Moves between items:
γ: q533->q141, q239->q843, q710->q212, q395->q138, q860->q294, q974->q626, q276->q96, q204->q852, q141->q49, q852->q169, q402->q597, q572->q770, q741->q16, q971->q611, q115->q184, q484->q572, q843->q395, q569->q847, q110->q276, q184->q860, q169->q569, q611->q110, q294->q546, q309->q368, q173->q415, q378->q536, q847->q835, q770->q243, q375->q741, q222->q204, q685->q239, q985->q710, q138->q375, q597->q820, q626->q246, q415->q7, q536->q402, q7->q971, q96->q484, q16->q533, q243->q888, q368->q974, q246->q115, q888->q378, q546->q985, q212->q541, q541->q685, q49->q309, q835->q173, q820->q222
ξ: q533->q243, q239->q222, q710->q569, q395->q597, q860->q415, q974->q276, q276->q974, q204->q685, q141->q770, q852->q541, q402->q138, q572->q49, q741->q378, q971->q115, q115->q971, q484->q309, q843->q820, q569->q710, q110->q626, q184->q7, q169->q212, q611->q246, q294->q173, q309->q484, q173->q294, q378->q741, q847->q985, q770->q141, q375->q536, q222->q239, q685->q204, q985->q847, q138->q402, q597->q395, q626->q110, q415->q860, q536->q375, q7->q184, q96->q368, q16->q888, q243->q533, q368->q96, q246->q611, q888->q16, q546->q835, q212->q169, q541->q852, q49->q572, q835->q546, q820->q843
θ: q533->q16, q239->q685, q710->q985, q395->q843, q860->q184, q974->q368, q276->q110, q204->q222, q141->q533, q852->q204, q402->q536, q572->q484, q741->q375, q971->q7, q115->q246, q484->q96, q843->q239, q569->q169, q110->q611, q184->q115, q169->q852, q611->q971, q294->q860, q309->q49, q173->q835, q378->q888, q847->q569, q770->q572, q375->q138, q222->q820, q685->q541, q985->q546, q138->q395, q597->q402, q626->q974, q415->q173, q536->q378, q7->q415, q96->q276, q16->q741, q243->q770, q368->q309, q246->q626, q888->q243, q546->q294, q212->q710, q541->q212, q49->q141, q835->q847, q820->q597

In the rows, zero is written as 60.

The rows follow the links: the fewer symbols apart two items are, the more alike their rows tend to be.

Each row is also shifted at random along 2 hidden directions that mean nothing.

Some items, each with a row of numbers:
q541
[46, 61, 55, 78, 53, 73, 40, 67, 68, 49, 70, 36, 46, 55, 61, 85, 46, 42, 67, 73, 73, 59, 35, 35]
q7
[50, 73, 58, 80, 60, 71, 49, 53, 51, 51, 71, 31, 41, 57, 65, 74, 74, 59, 50, 75, 72, 76, 44, 63]
q536
[71, 42, 57, 42, 55, 47, 73, 72, 65, 59, 47, 91, 79, 68, 51, 51, 50, 49, 75, 56, 53, 52, 76, 58]
q741
[46, 62, 42, 76, 72, 30, 76, 52, 62, 58, 42, 70, 56, 70, 74, 78, 66, 44, 58, 60, 56, 66, 72, 30]
q243
[62, 53, 52, 70, 71, 36, 69, 66, 80, 82, 27, 82, 73, 68, 62, 67, 53, 65, 75, 59, 57, 63, 78, 50]
q368
[82, 54, 70, 39, 57, 56, 73, 65, 45, 39, 53, 80, 77, 65, 63, 31, 73, 59, 60, 48, 59, 56, 85, 75]
q533
[58, 52, 42, 58, 73, 31, 79, 53, 52, 59, 41, 81, 62, 72, 70, 59, 66, 47, 64, 57, 52, 68, 84, 38]
q49
[70, 45, 56, 46, 80, 43, 68, 63, 45, 45, 47, 82, 77, 82, 64, 45, 55, 37, 67, 62, 60, 57, 95, 19]
q169
[64, 57, 68, 33, 58, 76, 56, 66, 44, 58, 92, 54, 55, 61, 58, 47, 42, 63, 46, 52, 59, 42, 41, 48]
q597
[71, 43, 65, 28, 64, 51, 69, 73, 56, 73, 59, 85, 69, 62, 53, 43, 42, 57, 63, 48, 49, 45, 68, 50]
q138
[42, 62, 37, 76, 45, 36, 73, 57, 64, 33, 48, 61, 50, 47, 68, 84, 71, 43, 63, 54, 65, 75, 64, 72]
q888
[72, 46, 53, 58, 53, 35, 71, 72, 73, 53, 33, 89, 78, 62, 58, 58, 58, 54, 74, 52, 60, 60, 82, 77]
q276
[51, 69, 55, 92, 71, 57, 55, 53, 69, 52, 40, 46, 58, 66, 70, 82, 69, 44, 69, 78, 75, 76, 64, 41]
q378
[79, 37, 52, 52, 57, 41, 66, 77, 69, 44, 41, 85, 79, 70, 55, 52, 45, 30, 81, 57, 60, 53, 82, 50]
q985
[55, 75, 74, 58, 34, 85, 51, 57, 71, 67, 78, 40, 52, 41, 51, 62, 73, 91, 52, 49, 61, 56, 31, 116]
q402
[69, 45, 58, 33, 60, 52, 70, 72, 66, 67, 50, 87, 78, 66, 57, 43, 49, 64, 63, 45, 45, 44, 72, 64]
q971
[52, 69, 62, 87, 72, 72, 47, 50, 56, 49, 61, 33, 46, 61, 69, 78, 66, 50, 59, 79, 72, 74, 48, 38]
q141
[68, 54, 48, 52, 53, 37, 81, 58, 59, 35, 43, 82, 74, 58, 67, 51, 76, 48, 61, 48, 58, 70, 93, 83]

Complete each set of four: the symbols that take the first to the second take the third to the fourth.
Answers are names.
[51, 61, 45, 71, 73, 26, 80, 49, 69, 66, 39, 74, 59, 64, 70, 67, 74, 65, 60, 53, 52, 70, 83, 57]
to [65, 61, 76, 56, 59, 90, 40, 64, 62, 79, 79, 38, 59, 57, 57, 54, 47, 77, 55, 63, 63, 48, 30, 62]
as [74, 58, 84, 42, 50, 80, 53, 63, 59, 67, 78, 59, 74, 58, 48, 35, 62, 79, 55, 56, 59, 51, 55, 89]
to q375

[53, 68, 67, 49, 66, 84, 50, 68, 41, 46, 94, 41, 47, 59, 56, 51, 47, 59, 50, 61, 65, 51, 38, 47]
to [49, 67, 57, 95, 72, 71, 46, 54, 59, 62, 53, 35, 50, 66, 69, 80, 62, 52, 59, 78, 71, 75, 52, 38]
as [71, 54, 81, 49, 51, 91, 37, 74, 58, 49, 77, 47, 63, 59, 53, 49, 47, 58, 58, 66, 72, 46, 40, 63]
to q685

[55, 76, 57, 84, 50, 62, 53, 50, 65, 47, 52, 39, 45, 48, 67, 79, 83, 65, 63, 74, 68, 82, 55, 82]
to [53, 70, 73, 53, 57, 86, 49, 49, 47, 56, 86, 35, 45, 52, 65, 60, 64, 74, 42, 56, 59, 58, 38, 74]
as [68, 61, 84, 50, 65, 90, 47, 61, 61, 106, 74, 51, 66, 59, 47, 42, 50, 91, 50, 62, 49, 47, 42, 61]
to q974

[72, 55, 60, 46, 67, 42, 69, 56, 48, 60, 52, 82, 77, 70, 62, 38, 63, 61, 62, 52, 51, 59, 91, 55]
to [56, 68, 66, 78, 62, 83, 41, 55, 46, 41, 76, 29, 46, 60, 64, 69, 59, 50, 56, 75, 71, 66, 42, 38]
as [47, 71, 55, 97, 81, 61, 51, 45, 69, 87, 47, 35, 52, 69, 66, 82, 69, 64, 64, 78, 66, 72, 55, 29]
to q16

[47, 69, 43, 64, 68, 29, 83, 45, 65, 70, 40, 79, 60, 59, 71, 68, 78, 72, 54, 50, 45, 73, 86, 64]
to [69, 47, 66, 33, 66, 54, 67, 68, 53, 85, 69, 83, 70, 66, 51, 38, 40, 72, 54, 50, 48, 38, 62, 50]
as [39, 68, 37, 87, 65, 45, 65, 50, 69, 68, 49, 57, 50, 54, 68, 90, 66, 60, 60, 59, 56, 69, 57, 50]
to q169

[73, 46, 58, 54, 88, 39, 75, 60, 50, 72, 47, 87, 75, 82, 63, 46, 52, 49, 60, 61, 52, 60, 91, 24]
to [44, 60, 36, 83, 75, 31, 72, 51, 65, 70, 42, 64, 51, 64, 70, 84, 57, 45, 61, 60, 57, 65, 70, 30]
as [66, 55, 71, 31, 55, 73, 61, 67, 44, 52, 88, 59, 58, 53, 54, 41, 48, 64, 49, 44, 52, 43, 48, 65]
to q402

[55, 67, 59, 86, 60, 75, 49, 56, 55, 34, 60, 34, 46, 62, 68, 79, 67, 43, 64, 76, 78, 76, 54, 47]
to [68, 50, 65, 29, 68, 63, 63, 63, 47, 79, 76, 78, 68, 67, 54, 36, 36, 65, 48, 48, 41, 37, 56, 42]
as [50, 63, 52, 87, 68, 50, 54, 50, 79, 79, 32, 50, 59, 66, 67, 82, 70, 64, 67, 72, 65, 74, 67, 45]
to q569

[49, 75, 66, 73, 57, 83, 51, 52, 54, 45, 77, 28, 42, 48, 66, 67, 69, 59, 55, 69, 69, 69, 43, 61]
to [49, 68, 61, 69, 30, 80, 53, 61, 74, 45, 72, 33, 49, 40, 56, 75, 69, 71, 57, 58, 67, 66, 32, 98]
as [78, 53, 79, 39, 63, 73, 55, 61, 50, 77, 71, 69, 73, 66, 52, 24, 61, 78, 56, 57, 52, 47, 66, 68]
to q572

[72, 39, 54, 52, 63, 40, 67, 70, 66, 61, 38, 82, 81, 67, 59, 53, 44, 47, 70, 57, 56, 56, 82, 54]
to [62, 57, 49, 83, 54, 48, 59, 63, 77, 39, 31, 59, 68, 67, 71, 75, 68, 37, 77, 75, 77, 75, 76, 51]
as [38, 72, 41, 82, 48, 55, 61, 55, 77, 55, 56, 45, 36, 48, 63, 91, 71, 62, 57, 58, 61, 70, 39, 76]
to q985

[52, 73, 65, 78, 59, 77, 50, 53, 48, 45, 76, 31, 42, 53, 63, 70, 70, 59, 51, 68, 69, 70, 41, 60]
to [64, 48, 50, 77, 64, 42, 67, 67, 76, 49, 29, 74, 74, 68, 66, 69, 59, 35, 80, 70, 68, 70, 81, 46]
as [61, 54, 52, 81, 77, 43, 62, 59, 73, 72, 26, 68, 71, 79, 67, 77, 55, 43, 72, 75, 65, 70, 76, 26]
to q222

[80, 50, 73, 36, 75, 70, 53, 66, 47, 62, 66, 74, 77, 80, 55, 31, 45, 55, 59, 62, 60, 46, 75, 39]
to [79, 51, 80, 33, 47, 77, 58, 62, 55, 60, 75, 62, 73, 55, 48, 27, 67, 75, 58, 51, 58, 46, 61, 92]
as [50, 74, 73, 41, 50, 74, 60, 50, 49, 75, 93, 48, 45, 43, 53, 47, 72, 98, 35, 39, 46, 50, 37, 97]
to q835

[38, 70, 38, 86, 51, 46, 67, 50, 72, 56, 54, 48, 43, 50, 64, 91, 66, 57, 59, 56, 66, 72, 51, 64]
to [55, 65, 65, 65, 51, 83, 38, 69, 69, 67, 77, 38, 52, 55, 51, 70, 49, 60, 62, 68, 69, 56, 26, 57]
as [70, 50, 65, 28, 51, 67, 64, 71, 48, 48, 84, 68, 62, 53, 53, 36, 42, 64, 53, 45, 59, 40, 54, 71]
to q536

[56, 66, 51, 83, 78, 38, 67, 46, 83, 108, 30, 67, 69, 68, 58, 74, 74, 77, 65, 59, 55, 68, 81, 50]
to [39, 70, 50, 83, 62, 64, 53, 54, 78, 72, 68, 41, 40, 54, 60, 87, 54, 60, 59, 68, 64, 59, 36, 46]
as [84, 46, 72, 38, 76, 60, 59, 65, 44, 48, 64, 75, 77, 79, 57, 26, 45, 47, 60, 68, 60, 51, 81, 37]
to q169

